[-28 -18 -8 0 -3]
[-1 -27 6 0 23]
[34 14 4 0 19]
[-31 -18 -8 0 -3]
|
[-28 -18]
[-1 -27]
[34 14]

[23 26 33 17]
[35 10 -35 6]
[-5 -8 -5 -3]
[4 0 27 35]
|
[23 26]
[35 10]
[-5 -8]

[-15 -4 -6 19 2]
[-5 -2 2 7 32]
[4 -7 -1 -1 6]
[0 -2 2 0 -8]
|
[-15 -4]
[-5 -2]
[4 -7]

[-2 13 -5]
[12 20 26]
[-2 -18 7]
[-3 -7 32]
[-2 3 1]
|
[-2 13]
[12 20]
[-2 -18]

[-3 9 -2 -10]
[4 -6 2 16]
[-28 15 8 -24]
[12 -19 0 11]
|
[-3 9]
[4 -6]
[-28 15]

[-9 12 -1 -26]
[3 8 12 2]
[4 6 15 2]
[-10 10 -4 -14]
|
[-9 12]
[3 8]
[4 6]

[-28 12 -24]
[-15 4 -13]
[-27 -11 -26]
|
[-28 12]
[-15 4]
[-27 -11]

[1 -4 0]
[-8 7 -8]
[-27 32 -27]
|
[1 -4]
[-8 7]
[-27 32]

[13 27 -2]
[6 36 -32]
[9 7 6]
[-9 -14 -1]
[-3 -35 18]
|
[13 27]
[6 36]
[9 7]
---
[-34 31 18 -1]
[-34 27 18 -1]
[-34 27 18 -1]
[-7 27 18 -1]
[-34 27 18 36]
|
[-34 27 18]
[-34 27 18]

[28 -14 8 -2]
[35 -20 8 20]
[24 -5 16 22]
|
[35 -20 8]
[24 -5 16]

[-21 -11 -12 -12 -20]
[2 12 13 13 1]
[24 -11 -11 -11 26]
[-1 -6 -7 -7 0]
|
[2 12 13]
[24 -11 -11]

[-14 31 -18 -26 -21]
[-7 7 8 5 -1]
[-10 3 -12 9 -17]
|
[-7 7 8]
[-10 3 -12]

[-8 7 -9]
[7 -21 13]
[-11 12 -26]
|
[7 -21 13]
[-11 12 -26]

[12 -26 16]
[-7 13 7]
[-12 4 9]
|
[-7 13 7]
[-12 4 9]

[19 18 -5 -10 -13]
[-6 -20 -5 -14 30]
[15 22 -8 -12 -33]
|
[-6 -20 -5]
[15 22 -8]
---
[17 -16 4]
[-25 16 -4]
[-12 -2 14]
[24 -7 13]
[-15 -3 10]
[9 -2 -9]
[-18 2 -11]
[28 -3 -8]
[-8 5 11]
[-19 3 2]
[14 4 -9]
|
[14 -19 -8 28 -18 9 -15 24 -12 -25 17]
[4 3 5 -3 2 -2 -3 -7 -2 16 -16]
[-9 2 11 -8 -11 -9 10 13 14 -4 4]

[29 30 -11 27]
[15 15 -8 14]
[-13 -14 6 -12]
[-16 -17 -2 -15]
[2 2 1 2]
[33 34 -16 31]
[11 12 4 11]
[-30 -31 10 -28]
|
[-30 11 33 2 -16 -13 15 29]
[-31 12 34 2 -17 -14 15 30]
[10 4 -16 1 -2 6 -8 -11]
[-28 11 31 2 -15 -12 14 27]

[-27 25]
[-5 6]
[20 -26]
|
[20 -5 -27]
[-26 6 25]

[25 25 -14 25 26 26 26 -14 25 25 -14 26 -14]
[-3 -3 -4 -3 -3 -5 -3 -4 -3 -3 -4 -3 -4]
[18 18 -4 18 19 21 19 -4 19 18 -4 19 -4]
|
[18 -3 25]
[18 -3 25]
[-4 -4 -14]
[18 -3 25]
[19 -3 26]
[21 -5 26]
[19 -3 26]
[-4 -4 -14]
[19 -3 25]
[18 -3 25]
[-4 -4 -14]
[19 -3 26]
[-4 -4 -14]

[-35 -14]
[-24 -7]
[3 26]
[-31 -8]
[-34 -11]
|
[-34 -31 3 -24 -35]
[-11 -8 26 -7 -14]

[-12 -15 -14 -14 -14 -14 -1 -12 -2 -2 -14 -2 -12]
[2 -2 0 0 0 0 5 1 5 5 -1 5 0]
[-17 -13 -15 -15 -15 -15 27 -16 27 27 -15 28 -16]
[-7 -10 -9 -6 -6 -6 -9 -4 -9 -9 -4 -9 -4]
[-7 -11 -9 -8 -7 -7 -4 -5 -5 -5 -7 -5 -6]
|
[-7 -7 -17 2 -12]
[-11 -10 -13 -2 -15]
[-9 -9 -15 0 -14]
[-8 -6 -15 0 -14]
[-7 -6 -15 0 -14]
[-7 -6 -15 0 -14]
[-4 -9 27 5 -1]
[-5 -4 -16 1 -12]
[-5 -9 27 5 -2]
[-5 -9 27 5 -2]
[-7 -4 -15 -1 -14]
[-5 -9 28 5 -2]
[-6 -4 -16 0 -12]
